Below are the code and all the weights of a small trained network. Each question names an input and a class and asks about switching units off, where a switched-off unit gives its printed mean instead of its output.

import numpy as np


def w(rows, s, z=0):
    codes = np.array(rows[::2]) - 128.0
    scale = np.full(codes.shape[1], s)
    scale[-1] = z or s
    return codes * scale


def norm(h):
    return h / np.sqrt((h * h).mean(-1, keepdims=True) + 1e-5)


def f(y):
    return y / 2 * (1 + np.tanh(0.7978845608 * (y + 0.044715 * y**3)))


def log_softmax(a):
    a = a - a.max(-1, keepdims=True)
    return a - np.log(np.exp(a).sum(-1, keepdims=True))


def net(x, mask):
    res = np.array(x, float).reshape(1, 8) / 4 @ E
    u = 0
    for l in range(4):
        y = f(norm(res) @ A[l][:, :-1].T + A[l][:, -1])
        res = res + np.where(mask[u : u + 6], y, B[l][:, -1]) @ B[l][:, :-1]
        u += 6
    return log_softmax(norm(res)[-1] @ U[:, :-1].T + U[:, -1])


A, B = {}, {}
E = w([
[148,108,117,125,131,118,101],'x0',
[111,153,136,128,124,141,156],'x1',
[204,78,188,104,94,198,179],'x2',
[126,112,140,117,137,118,91],'x3',
[125,127,136,124,130,131,123],'x4',
[125,219,161,177,221,103,102],'x5',
[146,155,142,254,91,178,47],'x6',
[147,122,113,123,131,139,114],'x7',
],0.0087)
A[0] = w([
[2,142,121,86,184,166,170,254],'L0N0',
[88,176,46,229,11,170,6,178],'L0N1',
[137,89,126,43,55,116,131,181],'L0N2',
[155,155,75,90,207,137,180,72],'L0N3',
[52,62,112,167,46,171,79,115],'L0N4',
[141,134,198,96,149,110,133,27],'L0N5',
],0.0076,0.0037)
B[0] = w([
[169,78,90,77,140,155,3,223],'L0N0',
[9,186,65,32,215,11,109,254],'L0N1',
[128,111,116,155,180,200,152,202],'L0N2',
[119,144,169,147,84,8,68,160],'L0N3',
[61,122,93,110,34,48,178,171],'L0N4',
[150,165,106,128,106,102,236,129],'L0N5',
],0.0072,0.0069)
A[1] = w([
[79,14,2,130,98,182,156,220],'L1N0',
[46,141,148,178,167,50,72,81],'L1N1',
[141,75,26,94,149,92,73,136],'L1N2',
[180,246,226,2,165,87,199,210],'L1N3',
[179,138,138,84,180,44,55,254],'L1N4',
[122,116,171,255,78,176,119,83],'L1N5',
],0.0074,0.0036)
B[1] = w([
[88,145,135,125,115,158,163,203],'L1N0',
[140,129,135,93,148,167,145,203],'L1N1',
[89,160,124,156,103,161,145,202],'L1N2',
[151,73,140,244,124,113,161,208],'L1N3',
[159,136,167,204,82,167,160,254],'L1N4',
[74,149,87,161,97,103,75,130],'L1N5',
],0.011,0.0096)
A[2] = w([
[173,154,108,92,154,62,35,159],'L2N0',
[50,122,92,166,92,141,133,9],'L2N1',
[28,37,64,110,62,77,77,157],'L2N2',
[173,137,208,255,186,143,132,220],'L2N3',
[60,97,142,114,64,204,182,227],'L2N4',
[90,143,133,149,140,95,138,234],'L2N5',
],0.0078,0.0014)
B[2] = w([
[34,57,175,203,122,214,130,129],'L2N0',
[90,172,163,139,27,150,149,159],'L2N1',
[88,167,95,136,2,129,204,165],'L2N2',
[138,106,23,116,76,96,64,250],'L2N3',
[99,135,197,154,148,207,135,199],'L2N4',
[187,140,97,144,141,129,67,154],'L2N5',
],0.0082,0.011)
A[3] = w([
[118,174,74,236,92,106,215,231],'L3N0',
[147,253,34,219,70,146,67,162],'L3N1',
[146,58,156,46,152,170,225,18],'L3N2',
[126,127,229,131,243,69,223,4],'L3N3',
[58,104,170,97,110,141,86,221],'L3N4',
[111,162,18,218,195,163,16,168],'L3N5',
],0.007,0.0031)
B[3] = w([
[148,160,116,103,152,193,112,216],'L3N0',
[175,94,136,38,101,130,86,248],'L3N1',
[241,29,237,82,246,18,136,145],'L3N2',
[128,33,3,50,16,34,120,123],'L3N3',
[137,148,195,151,89,179,161,151],'L3N4',
[132,73,164,58,220,52,155,223],'L3N5',
],0.0077,0.012)
U = w([
[61,178,134,160,71,224,189,186],'0',
[204,125,41,50,103,49,22,128],'1',
[143,57,223,114,184,175,254,1],'2',
[189,92,79,218,125,111,143,176],'3',
[53,228,61,91,80,81,154,155],'4',
[81,194,95,109,244,44,36,45],'5',
],0.0095,0.0043)

Each question gives the input, the list of numbers given to net, and the class t.
The units are the neurons (one row each of A and B). Each row of codes is followed by its name. A weight is (code - 128) times the scale printed after its matrix; where a second scale follows, it is the last column's (A, B and U).
mask holds one flag per neuron, layer by layer. A switched-off neuron (its flag False) gives its mean, the last column of its row in B, instead of its output. The means were averaged over made-up inputs and are rounded, as every weight is.
A unit's drop is (log p(t) with every unit on - log p(t) with that unit switched off) / (log p(t) with every unit on - log p(t) with every unit switched off).
The circuit of an input: a set's keep is (log p(t) with only the set's units on - log p(t) with every unit switched off) / (log p(t) with every unit on - log p(t) with every unit switched off). Starting from the 12 units with the biggest drops (on a tie, the unit counted first), units are removed one at a time, each time the one whose removal leaves the highest keep (on an exact tie, the one counted first), for as long as the keep stays at least 0.8.
units of the circuit, in order: the units of the circuit, biggest drop first
unit that matters most: the unit with the biggest drop
k most important neurons: the k neurons with the biggest drops, biggest first
k most important neurons of layer l: the k neurons of layer l with the biggest drops, biggest first
drop of u: that unit's drop, to one decimal
input [5,-2,-2,-2,6,0,5,0], class 4: 2 most important neurons of layer 0 : [L0N1; L0N4]
input [4,-4,3,6,-7,0,-3,6], class 2: units of the circuit, in order : [L0N2; L0N0]
input [-2,-4,1,5,-5,2,0,-8], class 3: units of the circuit, in order : [L0N2; L0N5; L1N3]
input [-5,-8,2,-3,6,6,1,-6], class 1: units of the circuit, in order : [L2N3]
input [-2,-5,-5,1,8,-3,8,-1], class 4: units of the circuit, in order : [L0N1; L2N2]
input [8,-8,5,-6,-1,-1,-1,3], class 2: units of the circuit, in order : [L1N3; L2N3]
input [-6,-5,-3,-2,-4,-7,2,-1], class 4: 4 most important neurons : [L0N1; L0N4; L1N4; L1N3]
input [6,3,-7,8,1,8,-6,5], class 1: units of the circuit, in order : [L1N4; L0N1; L2N3]
input [2,-6,7,-8,-3,1,-7,-2], class 3: 2 most important neurons : [L1N3; L0N3]
input [-8,-7,-8,0,2,0,-4,4], class 0: 2 most important neurons : [L1N3; L2N3]
input [-1,-6,3,-5,3,1,4,0], class 1: 2 most important neurons : [L0N1; L1N0]
input [2,-4,-2,-6,-8,-8,3,-8], class 4: 3 most important neurons : [L0N1; L0N4; L1N4]
input [5,1,0,0,1,-4,1,4], class 4: 3 most important neurons : [L0N4; L1N4; L0N1]
input [0,4,-3,-1,1,3,-6,5], class 1: unit that matters most : L0N0
input [-3,3,-5,7,-6,4,-8,-5], class 1: 2 most important neurons : [L1N4; L0N1]
input [1,3,-1,8,-4,-8,7,-1], class 4: 2 most important neurons : [L0N1; L0N4]
input [8,-5,4,1,-6,2,7,-4], class 1: 2 most important neurons : [L1N4; L3N1]
input [-7,1,-2,-5,-3,-2,-8,-5], class 0: 2 most important neurons of layer 1 : [L1N1; L1N2]
input [4,1,-2,-4,4,-7,-8,-2], class 0: 3 most important neurons of layer 1 : [L1N2; L1N1; L1N0]
input [4,0,-3,-6,1,-7,5,-8], class 4: unit that matters most : L0N1
input [2,-4,2,4,-1,2,-5,2], class 3: 2 most important neurons of layer 0 : [L0N1; L0N5]
input [-4,-6,-4,0,-6,-1,6,0], class 4: 3 most important neurons : [L0N1; L0N4; L2N2]
input [7,7,6,5,-4,3,-3,6], class 3: drop of L1N3 : 0.2
input [-7,1,-6,-7,-3,-5,5,-4], class 4: drop of L3N1 : 0.0
input [-5,3,-7,2,-1,6,-4,0], class 1: drop of L3N1 : 0.1
input [1,1,3,2,2,5,-3,-7], class 3: drop of L1N3 : 0.3
input [4,-3,-1,8,4,2,8,-7], class 5: units of the circuit, in order : [L0N1]
input [-3,-3,2,7,-8,8,-2,8], class 3: 2 most important neurons of layer 1 : [L1N3; L1N4]
